| -0.693 | -0.745 |  0.052 |  0.322 | -0.258 | -0.232 | -0.037 | -0.436 |  0.440 |  0.102 |  0.228 |  0.023 | -1.411 |  0.829 | -1.363 |  0.002 |  0.188 | -0.294 |  0.298 | -1.298 | -0.540 |  2.080 | -1.888 | -0.761 | -1.860 | -0.204 |  2.983 | -1.306 | -0.792 | -0.071 | : W > H
|  0.141 | -0.404 | -0.123 |  0.831 |  0.163 |  0.308 |  0.576 | -0.068 |  0.189 |  0.375 | -0.135 |  0.085 | -0.712 |  0.612 | -0.265 |  0.933 | -0.906 |  0.179 | -0.932 | -0.716 | -0.083 |  1.340 | -1.235 | -1.178 | -3.047 |  0.812 |  0.743 | -1.320 | -0.103 |  0.813 | : W > M
|  0.235 | -0.209 | -1.015 | -1.675 |  1.085 |  0.633 | -1.651 |  0.057 | -0.372 | -0.625 |  0.193 |  0.053 | -0.927 |  0.326 | -1.258 | -1.015 |  0.547 |  0.303 |  1.055 |  0.332 | -1.197 | -1.318 |  0.498 |  1.355 |  4.862 | -0.165 | -2.645 |  0.482 |  0.536 | -1.390 | : D > E
|  0.216 | -0.015 |  0.159 | -0.401 |  0.554 |  0.930 | -1.439 |  0.287 | -0.346 | -0.768 |  0.275 |  0.215 | -0.357 | -0.461 |  0.213 | -0.912 |  0.283 | -0.125 |  0.663 | -0.071 | -1.076 | -0.751 |  1.063 |  0.522 |  1.854 | -0.070 | -0.947 | -0.789 | -0.218 | -1.214 | : D > T
|  0.852 |  0.837 |  0.894 |  0.429 | -0.300 |  0.813 | -0.423 |  0.295 | -0.921 | -0.412 |  0.974 | -0.154 |  0.593 | -0.731 | -0.372 | -0.777 | -1.296 |  0.120 | -0.568 | -0.521 | -1.004 | -0.876 |  0.089 | -0.027 |  3.735 |  1.070 | -0.668 | -0.346 | -0.678 | -3.443 | : F > P
| -0.167 |  0.182 |  1.278 |  0.603 |  0.909 |  2.078 | -0.632 |  0.575 | -2.635 | -0.980 |  1.671 | -0.135 | -0.015 | -0.089 | -2.445 | -0.846 | -1.024 |  0.249 |  0.249 | -0.443 | -1.033 |  0.144 |  0.122 | -0.044 |  2.434 |  0.452 | -4.691 | -2.136 | -0.845 | -3.632 | : F > X
| -0.039 |  0.845 | -2.130 | -0.548 | -0.598 | -0.140 |  1.189 |  0.111 | -0.474 |  2.290 | -0.015 | -0.056 |  2.139 | -0.266 |  0.800 |  2.134 | -0.702 | -0.421 | -1.940 |  1.654 |  0.292 | -1.148 | -1.616 |  0.354 |  2.894 | -0.587 | -1.378 |  3.987 |  1.064 | -0.947 | : B > A
| -1.493 | -1.549 | -3.716 | -3.261 |  1.499 | -3.282 | -0.505 |  1.421 | -1.448 | -2.691 |  0.106 |  0.554 | -5.080 |  5.065 | -3.527 | -1.202 |  0.940 |  0.092 | -2.380 | -1.777 | -0.064 |  1.980 | -1.136 | -0.989 |  0.599 |  2.022 | -8.435 | -3.565 |  3.191 |  5.230 | : W > H
|  0.053 | -0.044 | -0.340 | -0.833 |  0.823 |  0.980 | -2.004 |  0.136 |  0.138 | -1.390 |  0.612 | -0.240 | -1.459 |  0.062 | -1.779 | -1.321 |  0.050 |  0.493 |  0.568 | -0.302 | -1.847 | -1.059 |  0.119 |  0.669 |  5.562 | -0.640 | -0.417 | -0.031 |  0.342 | -3.683 | : D > T
| -0.232 | -0.163 | -0.163 | -1.618 |  1.244 | -0.841 | -1.638 | -0.407 |  1.189 | -1.060 | -0.086 | -0.298 | -0.991 |  0.150 | -0.168 | -1.293 |  1.106 |  0.767 |  1.362 |  0.112 | -0.921 | -0.742 |  1.312 |  1.114 |  2.287 | -0.443 |  1.681 |  0.826 |  0.430 |  0.068 | : D > E
|  0.181 |  0.778 | -0.060 |  0.828 | -0.812 |  0.914 |  1.094 | -0.053 | -0.212 |  1.817 |  0.374 | -0.227 |  1.960 | -1.064 |  1.012 |  1.275 | -0.819 | -0.360 | -0.232 |  1.074 |  0.290 | -0.668 | -0.707 | -0.254 |  1.285 | -0.590 |  0.818 |  2.844 | -0.106 | -1.987 | : B > G
| -0.042 |  0.047 |  1.068 | -0.097 |  0.582 |  0.897 | -1.716 | -0.375 | -0.203 | -1.219 |  0.129 | -0.006 | -0.629 | -0.518 | -0.668 | -1.342 |  0.244 |  0.021 |  1.274 | -0.007 | -1.364 | -0.477 |  1.486 |  0.723 |  1.788 |  0.159 | -1.217 | -1.429 | -0.484 | -1.520 | : D > T
|  0.141 | -0.084 |  1.890 |  2.076 | -0.782 |  0.486 |  0.164 | -0.768 |  0.765 | -0.467 | -0.035 |  0.080 |  0.330 | -0.650 |  0.590 |  0.151 | -0.423 | -0.334 |  0.231 | -1.244 |  0.511 |  1.646 | -0.384 | -0.804 | -5.560 | -0.123 |  4.875 | -1.633 | -2.076 |  0.922 | : W > M
| -0.302 | -0.289 | -0.532 | -1.638 |  0.849 |  0.047 | -2.282 |  0.468 |  0.817 | -1.916 | -0.433 | -0.315 | -1.030 |  0.015 | -0.462 | -0.595 |  0.595 |  0.007 |  1.009 |  0.208 | -0.568 | -0.808 |  0.741 |  0.916 |  4.838 | -0.186 | -0.891 | -0.446 |  0.439 | -1.827 | : D > E
| -0.404 |  0.440 | -1.833 | -0.080 | -0.670 | -0.204 |  1.177 |  0.095 | -0.667 |  1.582 | -0.043 |  0.169 |  1.157 |  0.324 | -0.635 |  1.990 | -0.769 | -0.588 | -0.968 |  0.870 |  0.606 |  0.207 | -2.151 | -0.615 |  1.261 | -0.286 | -1.042 |  2.658 |  0.394 | -0.734 | : B > A
| -0.061 | -0.016 |  0.720 | -0.803 |  0.530 | -0.282 | -1.618 | -0.611 |  1.511 | -0.755 |  0.154 | -0.030 |  0.096 | -0.995 | -0.323 | -0.918 |  0.935 |  0.645 |  1.977 |  0.646 | -0.930 | -0.784 |  1.202 |  1.236 |  2.225 | -0.761 |  3.229 |  1.357 | -0.490 | -1.558 | : D > E
| -0.252 | -0.226 |  0.249 |  1.125 | -0.594 | -0.229 |  0.881 | -0.772 |  0.442 |  0.204 |  0.162 |  0.048 | -1.699 |  1.110 | -1.053 |  0.158 | -0.142 | -0.229 | -1.001 | -2.299 | -0.212 |  2.241 | -0.912 | -1.463 | -5.466 |  0.281 |  3.539 | -2.090 | -0.029 |  2.741 | : W > M
| -0.185 | -0.179 | -0.974 | -1.134 |  0.247 | -0.111 | -1.120 |  0.742 |  0.394 | -1.361 |  0.098 |  0.333 | -1.284 |  0.054 | -0.773 | -1.412 |  0.253 |  0.500 |  0.647 | -0.465 | -0.733 | -0.381 |  0.519 |  0.296 |  3.259 |  0.054 | -0.291 | -1.299 |  0.095 | -1.225 | : D > T
| -0.013 | -0.109 |  1.525 |  1.348 |  0.222 |  2.215 | -1.525 |  0.522 | -1.499 | -1.497 |  1.111 |  0.218 | -0.389 | -0.683 | -1.462 | -1.969 | -0.035 |  0.263 |  0.817 | -0.691 | -0.974 |  0.782 |  0.951 |  0.495 |  1.553 |  0.519 | -3.283 | -3.266 | -1.239 | -3.410 | : F > P
|  0.054 |  0.503 | -1.110 | -0.211 | -0.665 |  0.653 | -0.053 | -0.190 |  0.424 |  1.943 |  0.278 | -0.568 |  1.380 | -0.747 |  0.630 |  0.832 | -0.734 | -0.508 | -0.360 |  0.876 | -0.467 | -1.116 | -1.689 | -0.055 |  3.235 | -1.234 |  1.791 |  2.928 |  0.039 | -3.028 | : B > A
| -0.051 | -0.033 |  0.950 |  0.951 | -0.075 |  0.449 | -0.197 |  0.537 | -2.837 | -0.779 |  1.898 |  0.150 | -0.393 |  0.835 | -3.514 | -0.844 | -0.870 | -0.163 | -0.103 | -0.818 | -0.217 |  1.909 | -1.739 | -0.501 |  2.553 |  0.210 | -4.315 | -1.501 | -0.651 | -3.128 | : F > X
| -0.016 | -0.276 | -0.357 |  0.497 | -0.736 | -0.144 |  0.709 |  0.472 |  0.631 |  0.219 |  0.236 | -0.257 | -1.249 |  0.840 | -0.211 |  0.220 | -0.358 | -0.090 | -1.693 | -1.739 | -0.154 |  0.902 | -2.250 | -1.183 | -2.158 | -0.019 |  2.520 | -1.447 |  0.143 |  0.686 | : W > M
